Below is a small trained network, with its code and all its weights. Each question gives an input and a class and asks what happens when units are switched off, that is, made to give their printed mean instead of their output.

import numpy as np


def w(rows, s, z=0):
    codes = np.array(rows[::2]) - 128.0
    scale = np.full(codes.shape[1], s)
    scale[-1] = z or s
    return codes * scale


def f(y):
    return y / 2 * (1 + np.tanh(0.7978845608 * (y + 0.044715 * y**3)))


def log_softmax(a):
    a = a - a.max(-1, keepdims=True)
    return a - np.log(np.exp(a).sum(-1, keepdims=True))


def net(x, mask):
    res = np.array(x, float).reshape(1, 6) / 4 @ E
    y = f(res @ A[0][:, :-1].T + A[0][:, -1])
    res = res + np.where(mask, y, B[0][:, -1]) @ B[0][:, :-1]
    return log_softmax(res[-1] @ U[:, :-1].T + U[:, -1])


A, B = {}, {}
E = w([
[135,181,101,151,132,123,111,70,98,102],'x0',
[248,185,77,106,97,44,35,155,147,105],'x1',
[98,67,120,136,98,167,114,180,183,160],'x2',
[105,141,190,128,128,66,156,36,255,194],'x3',
[111,51,131,163,75,149,151,188,109,97],'x4',
[138,164,68,46,142,253,183,214,121,118],'x5',
],0.0091)
A[0] = w([
[191,148,57,142,173,130,120,181,141,116,64],'N1',
[92,48,166,107,84,127,155,20,155,104,62],'N2',
[139,137,106,157,229,112,152,133,132,147,184],'N3',
[223,118,119,155,94,62,163,133,240,82,249],'N4',
[77,72,171,68,187,112,166,161,130,155,222],'N5',
[121,78,91,236,163,81,212,38,198,118,133],'N6',
[93,156,153,98,151,111,93,145,123,226,167],'N7',
[112,56,206,129,117,104,171,36,106,192,51],'N8',
[114,115,144,140,141,254,173,136,133,123,6],'N9',
[156,38,127,125,98,49,41,110,99,133,147],'N10',
[66,139,214,169,125,102,154,109,132,155,94],'N11',
[6,128,111,180,221,186,154,116,92,72,238],'N12',
[68,58,95,141,146,145,191,127,89,189,227],'N13',
[92,99,128,230,214,85,152,120,133,233,5],'N14',
[112,162,134,62,109,197,183,121,156,151,88],'N15',
],0.007,0.0024)
B[0] = w([
[150,83,82,180,98,86,214,198,105,194,179],'N1',
[230,81,164,80,94,125,160,199,36,137,199],'N2',
[152,92,161,115,177,42,169,145,102,88,149],'N3',
[42,155,133,243,204,75,86,105,148,67,238],'N4',
[73,146,204,108,231,125,79,64,42,104,208],'N5',
[180,143,159,148,44,156,190,116,82,208,238],'N6',
[174,130,210,104,135,142,139,113,138,74,163],'N7',
[196,98,142,90,86,123,231,182,122,249,222],'N8',
[90,154,39,119,207,133,129,129,134,119,225],'N9',
[61,183,96,173,198,79,118,3,132,96,230],'N10',
[199,73,97,107,37,109,71,116,64,161,201],'N11',
[99,136,203,182,174,218,71,62,184,82,254],'N12',
[155,121,127,158,168,181,81,94,82,103,234],'N13',
[133,132,108,91,106,167,151,148,95,232,190],'N14',
[56,120,132,118,161,124,115,91,223,137,195],'N15',
],0.0062,0.0075)
U = w([
[128,90,237,223,150,184,143,8,118,184,221],'0',
[53,167,57,172,202,133,153,114,127,64,172],'1',
[229,128,66,66,35,194,229,178,39,254,6],'2',
],0.0051,0.0023)

Each question gives the input, the list of numbers given to net, and the class t.
The units are the neurons (one row each of A and B). Each row of codes is followed by its name. A weight is (code - 128) times the scale printed after its matrix; where a second scale follows, it is the last column's (A, B and U).
mask holds one flag per neuron, in row order. A switched-off neuron (its flag False) gives its mean, the last column of its row in B, instead of its output. The means were averaged over made-up inputs and are rounded, as every weight is.
A unit's drop is (log p(t) with every unit on - log p(t) with that unit switched off) / (log p(t) with every unit on - log p(t) with every unit switched off).
The circuit of an input: a set's keep is (log p(t) with only the set's units on - log p(t) with every unit switched off) / (log p(t) with every unit on - log p(t) with every unit switched off). Starting from the 12 units with the biggest drops (on a tie, the unit counted first), units are removed one at a time, each time the one whose removal leaves the highest keep (on an exact tie, the one counted first), for as long as the keep stays at least 0.8.
units of the circuit, in order: the units of the circuit, biggest drop first
most important unit: the unit with the biggest drop
k most important neurons: the k neurons with the biggest drops, biggest first
drop of u: that unit's drop, to one decimal
input [-2,-6,3,-4,-5,6], class 1: most important unit -> N9
input [-3,2,1,-2,8,-7], class 1: units of the circuit, in order -> [N10, N12]
input [-5,6,-7,5,-5,5], class 1: units of the circuit, in order -> [N4, N6]
input [3,-8,3,1,1,-3], class 2: units of the circuit, in order -> [N8, N2]
input [-2,-8,8,-4,-6,6], class 1: 2 most important neurons -> [N9, N6]
input [-5,7,-1,-5,8,-1], class 1: units of the circuit, in order -> [N10, N6]
input [1,6,4,8,-4,2], class 1: units of the circuit, in order -> [N4, N12]
input [-3,1,-4,-5,-5,-4], class 1: 2 most important neurons -> [N6, N8]
input [-8,6,4,5,-4,2], class 1: drop of N7 -> -0.1
input [-8,-2,-3,5,-6,0], class 2: drop of N12 -> 0.3
input [6,-3,5,-8,7,4], class 1: drop of N9 -> 0.3
input [4,4,7,4,-8,3], class 1: drop of N12 -> 0.2
